0.857 0.633 -0.477 -0.288 -0.702 1.079 -1.472 -0.093 -1.265 0.592 -0.609
 0.818 3.177 5.629 0.555 -1.644 0.377 -0.645 -0.273 0.411 0.311 0.393
 3.992 0.551 1.598 -2.774 -2.249 -0.360 0.288 -1.763 1.485 0.991 0.475
 -0.414 -0.148 -0.571 -0.553 -1.426 1.459 2.280 -1.115 0.042 2.039
 -0.549 0.326 -0.418 -1.644 4.092 -2.021 -1.897 -1.295 -1.107 0.447
 1.613 -0.727 -0.572 0.503 1.824 2.131 -1.044 -0.668 -1.350 2.927 -0.370
 -0.304 -0.529 1.995 0.269 -1.228 1.589 0.729 0.786 0.715 -> nj > (43)
0.016 1.874 -1.884 -0.859 -0.355 0.683 -2.351 0.020 0.448 0.889 0.557
 2.287 1.313 2.512 -1.300 1.029 0.459 -3.017 -0.489 -0.139 -0.617 1.233
 2.684 1.735 0.510 -1.672 -0.628 2.038 0.727 0.578 2.019 3.312 -0.348
 -0.229 0.494 0.523 -0.437 1.706 0.209 2.621 -2.563 -0.832 0.582 0.951
 0.505 0.718 -1.062 5.275 -1.439 -2.574 -1.442 0.702 0.443 1.465 -1.942
 0.875 -0.090 -0.576 2.618 -0.132 -1.224 -0.494 0.845 1.182 0.562 0.953
 3.464 -0.043 -0.586 1.175 2.432 0.135 1.423 -> nj > (43)
-2.098 -0.149 -1.713 0.656 0.986 -0.366 0.210 0.843 -0.189 0.800 -0.064
 -2.151 0.392 1.448 -1.634 1.782 0.283 -0.285 0.924 0.372 0.848 -1.119
 -1.249 -1.040 -1.986 -0.350 -0.242 4.179 -0.947 0.626 -1.900 -1.197
 0.197 1.634 -0.543 -0.714 0.595 -0.798 -0.376 -1.915 1.016 1.222 1.435
 0.890 0.166 -0.955 -0.411 -3.428 1.354 -2.007 1.125 0.363 -0.057 -1.700
 1.311 0.556 -0.439 0.997 -2.073 1.230 0.804 0.963 0.566 -0.290 0.500
 -0.198 -1.481 0.717 0.871 -1.226 -0.507 -0.465 -0.748 -> Lj > (32)
0.659 1.513 1.352 0.415 -0.567 0.399 0.357 -0.609 -1.135 0.245 0.135
 -1.063 -0.558 -1.830 1.359 -1.823 0.902 0.048 0.185 0.024 -0.580 0.096
 -0.104 -0.985 2.789 -0.754 -0.209 -4.449 1.370 -1.977 1.027 -0.292
 0.430 0.028 0.243 0.014 -0.152 -0.099 0.448 0.558 -0.812 1.243 -0.669
 -0.691 -0.533 0.231 -1.468 3.449 -0.516 -1.218 -1.331 -0.623 -0.524
 0.277 -1.386 -0.472 1.450 -0.683 0.696 -1.378 1.194 -1.942 -0.665 1.274
 -1.073 -1.383 1.142 -1.154 -0.964 1.314 0.201 1.705 0.390 -> nj > (45)
-2.948 -0.974 -0.044 -0.845 0.639 -0.334 0.309 0.221 -0.320 0.711 0.093
 -1.634 -0.334 0.885 0.083 0.807 0.413 0.232 -0.590 -0.119 0.327 -0.547
 1.933 1.656 -0.649 -0.785 -0.969 3.038 0.194 2.247 -2.632 0.672 0.770
 0.640 -0.022 -0.429 1.247 0.801 -0.494 -1.103 0.386 1.467 2.916 1.266
 1.049 -1.127 0.730 -4.132 2.067 -2.357 1.449 0.099 -0.140 -2.404 0.917
 0.553 -0.890 2.604 -1.690 1.333 1.979 0.794 0.310 -0.289 1.341 -1.847
 -1.249 0.276 0.532 -1.222 -1.494 -1.130 -0.526 -> Lj > (31)
3.770 0.259 -2.139 0.139 0.018 -0.453 1.498 0.514 -2.168 0.671 -0.935
 -2.759 -0.019 -1.697 -0.538 -0.922 -0.997 3.239 -0.130 1.089 -0.453
 -0.291 -2.840 0.897 0.803 0.371 -2.990 -0.324 0.352 -1.075 -2.460
 -4.356 1.548 3.405 0.356 -0.021 1.646 -2.367 -1.207 -1.185 2.056 2.389
 3.750 1.097 0.212 -1.034 -0.940 -3.532 2.161 -7.827 0.448 -0.551 -1.653
 -0.990 1.072 -0.926 0.890 1.099 -3.339 1.012 3.361 -0.779 0.538 -1.324
 -0.583 -2.372 -2.416 2.290 0.011 -0.885 -2.894 0.523 -1.103 -> Lj > (32)
0.880 -0.249 -0.668 -0.102 -0.301 -0.235 -2.239 -0.999 -1.387 0.069
 0.597 0.344 0.516 -1.211 -0.312 1.569 0.952 1.482 -0.719 0.712 -0.590
 0.457 2.866 0.477 2.077 -3.048 -3.436 -3.122 1.415 1.129 1.322 -0.983
 0.697 0.461 0.170 -0.402 0.437 1.544 -0.240 1.549 -0.663 0.682 -0.265
 -0.391 0.709 -0.621 -0.506 3.490 -1.179 -1.616 -2.275 -0.989 -0.468
 -0.401 -2.644 0.071 -0.125 1.274 1.519 -0.741 -0.265 -2.010 0.758 0.122
 -0.673 0.235 -0.022 0.085 -0.876 1.235 -0.164 0.159 0.445 -> nj > (48)
-1.214 0.481 -3.513 -0.475 -0.185 0.337 2.596 0.601 -0.445 0.997 -0.098
 -3.025 0.019 1.472 0.174 -1.926 -1.394 -0.613 0.410 -0.018 0.207 0.362
 -1.110 0.118 -0.773 -0.670 0.178 4.912 -0.248 -1.448 -2.392 -0.487
 0.091 1.512 -1.010 0.207 1.470 -2.476 -0.393 -1.953 0.239 2.317 3.582
 1.534 0.144 -1.685 -1.151 -4.113 2.676 -7.827 0.334 0.336 -0.309 0.842
 1.650 -1.342 -0.077 2.932 -2.245 1.860 1.397 1.853 0.384 0.149 2.004
 -2.786 1.231 1.038 1.452 -1.357 0.242 1.973 -1.150 -> Lj > (32)
0.194 -0.048 -1.982 -1.463 -1.648 1.236 0.387 -0.214 -0.611 -0.372
 -0.595 1.640 1.117 1.656 0.234 -2.316 0.132 -2.637 -0.070 0.063 0.136
 0.577 6.228 1.883 0.285 -1.188 -2.492 -0.981 -1.247 0.281 1.742 3.653
 0.198 -1.842 -0.188 -0.661 0.916 -0.052 0.566 2.965 -2.560 0.172 1.084
 -2.215 0.038 0.370 -1.988 2.983 -1.493 -0.874 -1.296 -0.310 0.113 1.445
 -0.624 -1.770 0.221 1.384 0.934 0.149 -0.503 -0.100 0.225 -0.137 0.763
 -1.355 3.869 0.507 -1.530 -0.772 1.308 0.477 -0.267 -> nj > (43)
2.990 1.209 0.324 -0.646 -0.971 0.691 2.451 -0.460 -3.098 -0.536 -1.389
 -0.581 1.523 -1.453 1.425 -4.625 -0.034 1.939 0.574 0.784 -0.213 -2.249
 2.654 0.572 4.016 -0.408 -1.919 -5.990 0.566 -2.459 0.678 -0.275 -0.029
 -0.871 0.228 0.441 1.248 -3.164 0.508 1.342 -1.400 0.923 2.212 0.411
 -0.190 0.193 -2.657 3.235 -0.838 -1.330 -0.131 -2.007 -0.646 -0.175
 -1.054 -1.382 0.982 -0.100 -0.876 -0.989 0.836 -2.135 -1.509 -0.034
 -1.444 -3.084 0.284 0.596 -1.666 0.916 -0.266 1.905 -0.718 -> nj > (48)
1.746 -0.037 -0.062 -1.465 -0.926 0.015 -0.282 -0.945 -2.960 -1.148
 -0.127 0.235 0.447 -1.397 1.377 -1.601 1.099 3.402 0.238 0.800 -0.379
 0.149 5.183 1.869 2.014 -2.724 -5.057 -5.922 1.300 1.187 0.941 0.366
 0.494 -1.561 -0.616 -0.775 0.950 1.943 0.255 2.108 -1.502 1.673 0.992
 -0.531 0.582 -0.933 -2.961 3.307 -1.695 -2.388 -0.947 -1.331 -2.196
 -0.417 -1.895 -2.898 0.146 2.082 0.612 1.116 0.805 -1.304 -0.478 -0.033
 -1.057 -1.898 1.784 0.737 -1.214 0.940 -0.452 0.877 -0.925 -> nj > (45)
0.319 -0.107 -0.767 -0.803 -1.214 0.685 1.154 -0.263 -1.456 0.668 -0.101
 0.866 0.355 -0.724 0.944 -1.366 2.039 -2.071 0.135 0.355 -0.643 0.527
 2.548 0.688 2.857 -2.358 -1.485 -3.284 1.674 0.073 0.547 2.579 1.497
 0.644 -0.765 0.756 0.490 -0.569 0.483 0.910 0.869 0.522 1.722 0.323
 1.175 0.700 -1.024 3.132 -0.299 -3.408 -0.908 -0.176 -0.189 -1.318
 -0.796 2.388 0.293 2.071 0.843 -0.320 0.692 -0.917 -0.870 0.482 -0.038
 -0.790 -0.594 -0.509 -1.286 0.600 -0.854 0.730 -0.186 -> nj > (45)
2.379 -0.147 -2.615 -0.285 0.342 -0.280 2.680 0.049 -1.624 0.854 0.675
 -1.827 -0.831 0.523 -1.300 -0.137 -1.028 3.298 1.671 -0.717 -0.999
 0.422 -3.155 2.055 -0.391 1.767 -2.540 3.870 -0.016 2.257 -3.667 -1.587
 0.904 1.931 0.881 0.372 1.540 -0.906 -1.568 -2.954 1.404 2.542 3.770
 2.448 0.338 -1.035 -0.176 -6.152 2.489 -7.509 0.770 0.614 -0.656 -0.148
 2.243 -2.083 -1.074 0.379 -4.583 1.790 2.881 1.285 -1.000 -1.518 0.601
 -1.805 -1.167 1.672 0.180 -1.868 -1.532 -0.170 -1.891 -> Lj > (31)
0.068 -0.595 -1.987 -0.319 -0.457 0.348 1.890 0.831 -2.062 0.325 -0.645
 -3.651 -0.988 0.676 -0.088 -0.553 1.198 4.155 0.629 0.601 0.364 -0.562
 -1.006 0.039 2.246 -1.361 -1.540 0.677 0.701 -0.511 -2.800 -1.947 2.187
 1.004 -0.492 -0.273 0.782 -2.524 0.434 -2.145 0.918 3.556 3.570 1.006
 0.421 -1.210 -1.438 -3.784 0.949 -5.583 0.314 -2.088 -0.767 -1.817
 1.283 1.453 0.984 4.310 -3.534 1.550 2.705 0.761 -0.305 -0.015 0.423
 -2.714 -2.235 0.997 0.709 -1.180 -1.015 0.576 -1.373 -> Lj > (33)
0.997 -0.407 1.037 -1.137 -0.899 -0.301 -1.551 -0.507 -2.091 -0.006
 -0.742 1.608 0.406 -1.426 1.604 -0.743 1.256 2.064 -0.084 1.011 0.256
 0.400 6.727 2.406 1.765 -1.212 -4.296 -5.410 0.887 0.833 2.135 0.684
 -0.031 -0.509 0.271 -0.665 1.230 0.640 -0.254 2.840 -1.735 0.313 1.651
 0.452 1.291 0.103 -0.523 3.087 -1.869 1.528 -0.396 -1.250 -0.341 -0.355
 -1.419 -1.514 -0.294 0.582 0.782 -0.377 0.289 -2.029 0.098 -1.034
 -1.021 -0.144 0.412 0.361 -1.641 1.836 -1.085 -1.046 -0.117 -> nj > (48)
-0.202 0.376 -0.293 -1.737 0.268 1.107 -0.781 -0.060 -1.945 0.646 -1.850
 0.721 1.807 -1.068 0.789 -1.243 0.930 -1.623 0.679 1.241 0.511 0.227
 7.181 2.325 1.162 -2.735 -3.596 -4.204 1.035 -0.415 0.887 1.483 0.794
 0.073 -0.209 -0.493 1.617 -1.953 1.073 3.315 -0.688 -0.145 3.999 0.878
 0.476 -0.424 -2.736 3.886 -1.649 0.612 -0.347 -2.331 -0.314 -0.961
 -1.120 1.259 0.070 1.756 1.002 0.843 0.374 -1.955 0.543 -1.161 -5.888
 -1.212 -1.466 1.545 -2.074 1.777 -0.471 0.323 -0.605 -> nj > (43)
-5.055 0.291 -0.628 -0.811 2.077 0.197 0.353 1.065 1.062 1.340 -0.715
 -1.963 0.683 2.377 -0.563 2.945 -0.799 -3.652 0.626 -0.443 0.225 -1.602
 2.860 0.033 -1.039 -1.292 2.484 6.211 -0.726 1.577 -2.477 1.989 1.296
 1.177 -0.493 0.525 0.894 0.110 -0.131 -2.687 -0.042 0.817 2.696 0.869
 0.148 0.323 0.178 -4.383 1.959 -4.261 0.756 -0.202 -0.198 -0.564 2.883
 2.639 -0.875 2.063 -0.977 1.506 0.288 1.494 0.487 -0.215 1.707 0.338
 -0.925 -0.497 1.271 -2.460 0.951 -0.825 0.200 -> Lj > (33)
-0.395 0.279 -3.252 -0.658 1.048 -0.433 0.581 1.425 -0.568 0.582 0.137
 -2.912 -0.456 0.892 -0.694 -0.181 -1.510 0.853 -0.017 0.101 0.643
 -0.670 0.024 0.845 -1.433 -0.791 -1.591 4.332 -0.006 -1.325 -2.324
 -2.558 0.570 1.694 -0.453 -0.443 1.564 -1.355 -0.822 -0.737 1.277 1.673
 2.846 0.273 0.288 -1.258 -0.423 -4.550 0.670 -4.971 0.823 0.209 0.054
 -1.035 1.489 -1.340 -0.793 2.244 -2.361 1.671 1.353 0.748 1.128 -1.721
 0.463 -1.180 -0.785 1.555 0.613 -0.697 -1.023 0.306 -1.029 -> Lj > (31)
0.925 0.175 0.739 -0.539 -1.018 0.516 1.122 -0.288 -0.976 -0.416 0.529
 1.584 0.116 0.171 1.415 -1.644 1.272 -0.868 -0.251 0.521 -1.046 0.585
 2.017 1.438 1.674 -0.726 -0.449 -4.403 1.220 0.904 2.174 2.457 0.615
 -1.186 -0.305 0.248 0.620 1.579 0.724 1.201 -1.605 0.066 -0.376 -0.493
 -0.038 0.094 -1.987 3.551 -1.025 0.274 -0.667 -0.479 -0.288 1.447
 -1.441 -1.638 0.456 -1.540 1.816 -0.406 -0.557 -1.306 -1.619 1.724
 -0.635 -2.336 2.221 0.044 -1.479 0.828 0.004 0.559 0.388 -> nj > (45)
2.630 0.473 0.062 -0.634 -1.406 0.229 -0.633 -0.672 0.124 -0.434 0.420
 1.935 -1.266 -1.667 0.964 -0.479 1.276 0.831 -0.825 0.669 0.109 0.629
 2.165 0.267 2.101 -1.414 -1.672 -4.673 0.921 0.046 1.268 0.590 0.593
 0.491 -0.163 0.227 -0.719 0.776 0.587 1.596 -0.608 0.584 -2.588 -0.702
 -1.022 0.261 -0.213 2.030 -1.430 1.458 -1.164 -0.956 -2.309 0.295
 -1.679 -1.133 1.039 1.100 2.085 -1.776 0.450 -0.405 1.612 -0.023 -0.668
 1.293 -0.782 -0.134 -0.672 0.889 -0.150 0.141 1.621 -> nj > (48)
-1.574 0.277 -2.100 -0.453 -1.048 0.295 2.009 0.446 -0.780 0.968 -1.529
 -3.227 1.153 1.001 -0.595 2.055 -0.198 -0.785 0.735 0.110 -0.261 -0.354
 1.183 -1.249 0.210 -1.822 -0.294 1.963 -0.067 1.235 -3.880 1.964 1.333
 0.383 -0.405 0.883 0.204 -1.699 0.885 -1.661 0.151 2.286 1.758 1.972
 -0.406 -0.450 -0.981 -4.909 0.927 -4.265 -0.374 -0.663 -1.285 0.416
 1.137 2.518 -1.172 3.711 -2.006 1.892 1.555 2.761 0.766 0.583 -0.027
 -2.362 -1.934 0.360 0.442 -1.976 0.105 0.798 0.231 -> Lj > (33)
0.077 -0.083 0.734 -0.088 -1.089 1.413 1.035 -0.362 -0.530 -0.777 0.428
 1.393 0.793 -0.139 1.119 -1.762 2.007 -1.157 -0.025 1.856 -0.513 0.992
 1.994 0.027 1.928 -0.208 1.186 -0.730 0.575 1.042 0.991 3.279 0.671
 -1.236 -0.053 0.458 -0.713 0.459 0.980 0.471 -1.392 0.123 1.279 -1.160
 -0.323 0.685 -0.357 2.012 -0.709 -0.612 -0.300 -0.705 0.218 1.286
 -0.551 1.295 -0.375 -0.001 0.195 -0.021 0.034 -0.496 -1.560 1.237 1.195
 -1.075 2.170 -0.975 -0.407 -0.540 1.226 -0.428 0.978 -> nj > (45)
-2.031 0.058 -0.978 -0.140 -0.397 -0.507 1.985 0.855 -1.493 0.838 -1.457
 -3.627 -0.559 -0.554 -0.486 1.654 0.595 0.680 0.210 0.067 0.502 -0.737
 -1.217 -0.708 -0.689 -0.202 0.331 1.171 -0.215 0.724 -2.529 -2.521
 0.251 0.489 -1.257 -0.530 0.770 -0.063 -0.130 -2.699 1.236 1.811 0.816
 1.010 0.044 -0.441 0.524 -3.369 1.393 -2.637 0.740 -0.149 -0.589 -0.997
 0.942 1.537 -1.422 0.344 -2.203 0.925 1.366 -0.170 -0.379 0.414 -0.085
 -1.599 -1.533 0.522 1.294 -1.070 -0.421 0.210 -0.716 -> Lj > (33)
-1.869 0.052 -1.698 -1.599 -0.480 0.269 1.764 0.051 0.317 0.809 -1.026
 -1.464 -0.281 1.530 0.015 2.339 -0.873 -4.725 -0.045 -0.496 0.307
 -0.301 1.924 -0.317 -1.486 -0.758 -0.369 1.596 -0.169 1.096 -1.437
 1.138 0.584 0.442 -0.649 0.136 0.837 -0.124 -0.249 -0.852 0.664 0.821
 -0.101 2.247 -0.026 -0.579 -0.743 -3.678 1.616 -1.655 0.180 -0.156
 -0.206 -0.232 0.913 1.452 -0.813 2.527 -0.345 1.733 0.760 0.670 0.272
 -0.103 0.217 -1.734 -2.823 0.415 0.488 -2.070 -0.214 0.175 0.347 -> Lj > (33)
2.076 -0.060 -0.793 -0.933 0.191 1.109 1.495 -0.526 -1.878 -1.115 -1.287
 -0.090 0.719 -1.336 0.748 -5.144 0.176 2.047 0.768 0.163 0.135 0.829
 3.426 1.713 1.748 -1.901 -3.796 -4.931 0.992 -1.721 1.460 -0.063 0.073
 -0.751 -0.482 0.018 2.205 -2.165 0.899 3.228 -1.312 1.274 2.493 0.009
 0.383 -0.298 -1.480 2.637 -1.492 -0.144 -0.656 -1.493 -0.400 0.307
 -1.065 -3.034 0.659 1.375 -0.229 0.809 -0.233 -1.326 -0.185 -0.390
 0.217 -2.738 1.576 1.003 -0.086 1.601 0.589 1.292 -1.473 -> nj > (45)
